Below are the code and all the weights of a small trained network. Each question names an input and a target symbol and asks about switching units off, where a switched-off unit gives its printed mean instead of its output.

import numpy as np


def w(rows, s, z=0):
    codes = np.array(rows[::2]) - 128.0
    scale = np.full(codes.shape[1], s)
    scale[-1] = z or s
    return codes * scale


def norm(h):
    return h / np.sqrt((h * h).mean(-1, keepdims=True) + 1e-5)


def f(y):
    return y / 2 * (1 + np.tanh(0.7978845608 * (y + 0.044715 * y**3)))


def softmax(a):
    e = np.exp(a - a.max(-1, keepdims=True))
    return e / e.sum(-1, keepdims=True)


def log_softmax(a):
    a = a - a.max(-1, keepdims=True)
    return a - np.log(np.exp(a).sum(-1, keepdims=True))


def net(x, mask):
    ids = ['αβγδζηλμξπστφω'.index(c) for c in x.split()]
    T = len(ids)
    res = E[ids] + P[:T]
    r = norm(res)
    for j in range(2):
        rows = slice(4 * j, 4 * j + 4)
        q, k, v = (r @ M[0][rows].T for M in (Q, K, V))
        z = softmax(np.where(np.tri(T) > 0, q @ k.T / 4**0.5, -1e9)) @ v
        o = O[0][rows]
        res = res + np.where(mask[j], z, o[:, -1]) @ o[:, :-1]
    y = f(norm(res) @ A[0][:, :-1].T + A[0][:, -1])
    res = res + np.where(mask[2:10], y, B[0][:, -1]) @ B[0][:, :-1]
    return log_softmax(norm(res)[-1] @ U[:, :-1].T + U[:, -1])


Q, K, V, O, A, B = {}, {}, {}, {}, {}, {}
E = w([
[36,157,2,99,103,132,108,133,123],'α',
[143,143,93,44,141,125,137,137,96],'β',
[120,115,125,55,184,161,115,48,131],'γ',
[160,64,132,121,176,203,116,150,136],'δ',
[189,125,197,94,144,184,89,142,114],'ζ',
[163,84,89,212,132,133,129,181,110],'η',
[109,128,113,74,104,146,177,84,134],'λ',
[178,123,155,82,64,193,79,229,132],'μ',
[151,142,78,130,191,111,78,65,34],'ξ',
[64,159,85,146,133,108,58,119,131],'π',
[127,71,68,177,143,191,127,215,132],'σ',
[124,93,100,164,163,128,124,55,96],'τ',
[88,100,104,171,23,198,206,76,145],'φ',
[141,161,178,159,98,143,20,133,98],'ω',
],0.015)
P = w([
[155,168,124,161,143,101,142,133,180],'0',
[126,50,147,91,75,124,162,124,68],'1',
[140,156,111,116,91,216,155,108,90],'2',
[43,151,225,149,149,159,179,150,82],'3',
[127,53,132,100,64,144,102,104,99],'4',
[154,220,142,161,109,208,179,115,135],'5',
[33,110,154,190,210,150,20,198,5],'6',
[175,56,31,162,93,150,111,162,56],'7',
],0.011)
Q[0] = w([
[177,110,117,138,70,125,142,80,145],'H0',
[189,56,37,101,66,143,69,96,107],'H0',
[95,5,132,91,97,73,61,121,118],'H0',
[7,21,191,118,161,104,110,159,64],'H0',
[100,141,88,144,113,200,121,118,66],'H1',
[108,140,111,153,118,167,105,124,85],'H1',
[113,122,128,116,119,96,137,150,135],'H1',
[112,136,121,130,144,102,145,149,151],'H1',
],0.023)
K[0] = w([
[107,192,109,127,170,170,140,168,96],'H0',
[170,254,100,171,136,201,156,128,173],'H0',
[193,151,34,119,94,234,110,91,91],'H0',
[172,56,45,101,64,151,30,83,167],'H0',
[157,150,158,137,138,64,136,121,213],'H1',
[161,125,127,133,134,73,135,131,195],'H1',
[136,140,142,139,118,148,131,142,96],'H1',
[107,131,142,103,128,145,161,144,104],'H1',
],0.02)
V[0] = w([
[132,85,147,120,109,179,139,213,181],'H0',
[130,116,167,30,148,146,161,76,172],'H0',
[110,67,130,193,131,155,162,87,177],'H0',
[204,122,185,147,173,129,76,84,96],'H0',
[92,155,162,125,106,69,120,61,180],'H1',
[109,57,55,157,138,141,73,94,84],'H1',
[133,132,108,147,2,119,121,135,81],'H1',
[129,142,54,66,132,179,152,101,60],'H1',
],0.027)
O[0] = w([
[194,42,97,134,64,123,140,109,58,247],'H0',
[139,136,34,167,101,61,110,121,200,96],'H0',
[129,57,103,57,138,102,218,151,158,100],'H0',
[113,194,154,140,99,119,185,13,189,147],'H0',
[221,208,115,80,174,60,103,165,79,6],'H1',
[65,126,63,158,122,191,247,206,152,89],'H1',
[163,131,81,106,145,250,109,63,144,77],'H1',
[27,154,58,136,48,185,121,99,127,115],'H1',
],0.017,0.012)
A[0] = w([
[76,92,79,223,135,218,128,127,161,248],'N0',
[111,153,25,79,123,231,131,123,104,182],'N1',
[196,123,87,95,183,191,82,56,136,74],'N2',
[174,57,93,171,90,136,130,144,6,132],'N3',
[99,219,194,193,149,180,172,99,84,124],'N4',
[156,202,126,237,121,75,177,77,206,101],'N5',
[220,123,73,162,95,77,209,64,125,155],'N6',
[45,154,112,211,81,156,197,165,66,3],'N7',
],0.021,0.0041)
B[0] = w([
[135,162,145,77,155,71,132,96,21,205],'N0',
[132,130,153,232,216,93,117,96,216,179],'N1',
[110,126,112,35,45,109,126,173,181,189],'N2',
[74,184,64,191,115,176,171,108,137,252],'N3',
[196,92,124,213,103,86,165,187,121,178],'N4',
[138,79,32,115,175,220,114,98,119,188],'N5',
[73,86,229,148,130,138,66,211,141,189],'N6',
[164,152,197,5,92,122,110,98,194,207],'N7',
],0.026,0.022)
U = w([
[110,152,134,142,196,177,105,218,61,169],'α',
[154,194,93,95,108,66,55,97,54,147],'β',
[126,136,38,138,125,173,107,140,212,4],'γ',
[67,58,185,164,83,71,141,138,164,104],'δ',
[136,59,156,94,96,209,58,52,141,43],'ζ',
[94,97,188,54,162,184,190,61,36,73],'η',
[115,157,75,125,88,10,128,175,133,78],'λ',
[98,162,109,198,50,156,94,93,72,255],'μ',
[116,195,155,197,190,162,137,85,154,157],'ξ',
[194,135,209,72,157,143,93,171,102,154],'π',
[127,62,96,165,162,185,189,112,28,177],'σ',
[87,191,142,32,134,116,186,95,158,177],'τ',
[127,122,48,92,105,143,197,220,146,85],'φ',
[212,101,205,165,109,54,130,44,91,103],'ω',
],0.013,0.0027)

Each question gives the input, a string of symbols that net reads in full, and the target symbol t.
The units are the heads (4 rows each of Q, K, V and O) and the neurons (one row each of A and B). Each row of codes is followed by its name. A weight is (code - 128) times the scale printed after its matrix; where a second scale follows, it is the last column's (O, A, B and U).
mask holds one flag per unit, heads first, then neurons. A switched-off unit (its flag False) gives its mean, the last column of its rows in O or B, instead of its output. The means were averaged over made-up inputs and are rounded, as every weight is.
A unit's drop is (log p(t) with every unit on - log p(t) with that unit switched off) / (log p(t) with every unit on - log p(t) with every unit switched off).
The circuit of an input: a set's keep is (log p(t) with only the set's units on - log p(t) with every unit switched off) / (log p(t) with every unit on - log p(t) with every unit switched off). Starting from all 10 units, units are removed one at a time, each time the one whose removal leaves the highest keep (on an exact tie, the one counted first), for as long as the keep stays at least 0.8.
circuit, biggest first: the units of the circuit, biggest drop first
most important unit: the unit with the biggest drop
k most important neurons: the k neurons with the biggest drops, biggest first
which heads matter: for each layer, one digit per head in row order, 1 if its drop is at least 0.15 and else 0, layers parted by /
input τ α δ δ π, target φ: circuit, biggest first -> [H1]
input α η φ σ μ δ γ λ, target ξ: circuit, biggest first -> [N1; H1]
input δ η μ ζ ξ φ ω, target ξ: 2 most important neurons -> [N5; N2]
input π ξ ξ β δ δ γ, target δ: circuit, biggest first -> [H0; N6]
input ξ ω β μ φ, target τ: which heads matter -> 01
input ω β ξ, target ω: circuit, biggest first -> [H0; N4]
input η τ μ ξ β ξ, target ξ: which heads matter -> 10
input δ μ π δ τ ξ ξ π, target ξ: which heads matter -> 10
input σ δ μ φ δ, target η: which heads matter -> 01
input τ ξ λ, target φ: which heads matter -> 11
input α σ δ γ ω β, target ξ: circuit, biggest first -> [H1; N1]
input β β ζ, target β: which heads matter -> 10
input φ λ α μ ξ, target γ: circuit, biggest first -> [H1; N2; N1]
input λ δ δ φ α δ δ, target β: which heads matter -> 01
input ξ η η, target ξ: circuit, biggest first -> [H0]
input λ μ η η μ τ β π, target β: which heads matter -> 01
input τ δ δ α, target φ: which heads matter -> 11
input β ω ω β, target μ: which heads matter -> 01
input β ω α δ μ β σ, target μ: which heads matter -> 10
input λ φ ω λ π ζ, target β: which heads matter -> 01
input σ ω σ ω ω φ γ, target η: 4 most important neurons -> [N0; N1; N5; N7]
input β μ ω β ζ, target ω: 3 most important neurons -> [N3; N4; N2]
input π μ ζ ξ ξ γ μ, target ξ: most important unit -> H0
